Here is a tiny trained network, its code and every weight. The questions are about switching its units off for an input and a target symbol, where a switched-off unit gives its printed mean instead of its output.

import numpy as np


def w(rows, s, z=0):
    codes = np.array(rows[::2]) - 128.0
    scale = np.full(codes.shape[1], s)
    scale[-1] = z or s
    return codes * scale


def norm(h):
    return h / np.sqrt((h * h).mean(-1, keepdims=True) + 1e-5)


def f(y):
    return y / 2 * (1 + np.tanh(0.7978845608 * (y + 0.044715 * y**3)))


def softmax(a):
    e = np.exp(a - a.max(-1, keepdims=True))
    return e / e.sum(-1, keepdims=True)


def log_softmax(a):
    a = a - a.max(-1, keepdims=True)
    return a - np.log(np.exp(a).sum(-1, keepdims=True))


def net(x, mask):
    ids = ['ΨΩαβγεζμξπτ'.index(c) for c in x.split()]
    T = len(ids)
    res = E[ids] + P[:T]
    q, k, v = (norm(res) @ M[0].T for M in (Q, K, V))
    z = softmax(np.where(np.tri(T) > 0, q @ k.T / 2**0.5, -1e9)) @ v
    res = res + np.where(mask[0], z, O[0][:, -1]) @ O[0][:, :-1]
    y = f(norm(res) @ A[0][:, :-1].T + A[0][:, -1])
    res = res + np.where(mask[1:9], y, B[0][:, -1]) @ B[0][:, :-1]
    return log_softmax(norm(res)[-1] @ U[:, :-1].T + U[:, -1])


Q, K, V, O, A, B = {}, {}, {}, {}, {}, {}
E = w([
[133,201,168,152,148,146,150],'Ψ',
[147,121,127,183,74,175,162],'Ω',
[108,168,156,189,124,135,112],'α',
[100,164,87,172,94,175,102],'β',
[168,170,106,170,97,143,142],'γ',
[73,93,63,124,156,96,89],'ε',
[138,114,172,162,146,75,120],'ζ',
[68,108,133,86,179,105,134],'μ',
[77,131,107,105,130,164,119],'ξ',
[162,111,73,154,125,25,132],'π',
[120,80,3,131,79,105,161],'τ',
],0.018)
P = w([
[152,150,51,118,239,153,144],'0',
[42,155,67,164,97,104,193],'1',
[28,153,71,190,113,100,191],'2',
[2,121,69,216,131,117,199],'3',
[58,159,54,139,70,26,152],'4',
[46,155,87,144,75,28,132],'5',
[39,115,66,174,85,84,150],'6',
],0.0045)
Q[0] = w([
[202,142,136,1,107,144,58],'head 0',
[191,113,162,106,128,162,75],'head 0',
],0.0094)
K[0] = w([
[44,163,188,104,2,76,154],'head 0',
[41,115,148,144,57,72,118],'head 0',
],0.0082)
V[0] = w([
[58,127,114,98,114,139,1],'head 0',
[73,202,102,14,70,51,228],'head 0',
],0.013)
O[0] = w([
[80,220,79,72,96,72,224,3],'head 0',
[108,65,113,214,254,208,184,36],'head 0',
],0.0094,0.0028)
A[0] = w([
[94,121,115,162,128,105,74,140],'neuron 0',
[186,190,78,150,93,208,127,5],'neuron 1',
[142,114,143,95,81,93,101,98],'neuron 2',
[130,211,115,171,126,162,84,160],'neuron 3',
[226,180,177,142,116,160,182,218],'neuron 4',
[139,98,136,92,87,138,74,151],'neuron 5',
[122,144,115,117,119,112,206,33],'neuron 6',
[83,128,110,94,93,250,106,142],'neuron 7',
],0.017,0.0029)
B[0] = w([
[69,163,116,77,126,82,96,255],'neuron 0',
[126,28,150,21,157,159,110,193],'neuron 1',
[132,56,124,157,179,91,184,221],'neuron 2',
[79,87,125,149,114,56,165,242],'neuron 3',
[91,207,76,153,95,112,28,193],'neuron 4',
[132,160,198,135,126,228,172,248],'neuron 5',
[169,124,171,113,166,189,86,218],'neuron 6',
[250,172,73,118,93,94,124,190],'neuron 7',
],0.015,0.0062)
U = w([
[123,153,92,188,121,100,23,83],'Ψ',
[147,108,197,139,53,201,69,249],'Ω',
[72,115,177,154,59,111,218,186],'α',
[111,95,122,52,52,67,183,20],'β',
[121,83,145,105,91,136,2,67],'γ',
[73,182,101,32,121,102,139,118],'ε',
[164,95,250,136,128,138,149,167],'ζ',
[103,126,145,94,205,208,179,163],'μ',
[144,227,112,64,124,166,157,241],'ξ',
[165,78,86,189,192,84,113,59],'π',
[97,76,62,184,134,227,206,183],'τ',
],0.0069,0.0015)

Each question gives the input, a string of symbols that net reads in full, and the target symbol t.
The units are the heads (2 rows each of Q, K, V and O) and the neurons (one row each of A and B). Each row of codes is followed by its name. A weight is (code - 128) times the scale printed after its matrix; where a second scale follows, it is the last column's (O, A, B and U).
mask holds one flag per unit, heads first, then neurons. A switched-off unit (its flag False) gives its mean, the last column of its rows in O or B, instead of its output. The means were averaged over made-up inputs and are rounded, as every weight is.
A unit's drop is (log p(t) with every unit on - log p(t) with that unit switched off) / (log p(t) with every unit on - log p(t) with every unit switched off).
The circuit of an input: a set's keep is (log p(t) with only the set's units on - log p(t) with every unit switched off) / (log p(t) with every unit on - log p(t) with every unit switched off). Starting from all 9 units, units are removed one at a time, each time the one whose removal leaves the highest keep (on an exact tie, the one counted first), for as long as the keep stays at least 0.8.
circuit, biggest first: the units of the circuit, biggest drop first
most important unit: the unit with the biggest drop
top k neurons: the k neurons with the biggest drops, biggest first
drop of u: that unit's drop, to one decimal
input ε ζ ξ τ Ω ξ, target ξ: circuit, biggest first	(head 0; neuron 6; neuron 7)
input Ψ μ Ψ, target Ψ: circuit, biggest first	(neuron 4)
input α α β α α γ, target β: circuit, biggest first	(head 0; neuron 2)
input τ γ Ω β, target π: top 2 neurons	(neuron 7; neuron 5)
input μ α ε ε τ, target τ: circuit, biggest first	(head 0; neuron 0)
input ε α ζ τ μ, target μ: circuit, biggest first	(head 0; neuron 6; neuron 0)
input ξ μ π ζ, target μ: circuit, biggest first	(head 0; neuron 6)
input ε τ μ ζ, target ξ: top 2 neurons	(neuron 6; neuron 3)
input ξ Ω α τ μ, target μ: circuit, biggest first	(head 0; neuron 6)
input π ξ Ω τ ξ ξ γ, target γ: top 3 neurons	(neuron 1; neuron 4; neuron 2)
input α μ Ψ ε ε ξ, target ξ: drop of neuron 3	0.1
input μ α Ψ γ, target τ: drop of head 0	2.0
input ζ ε μ ξ α, target α: drop of neuron 5	0.3
input ζ Ψ α, target α: most important unit	head 0
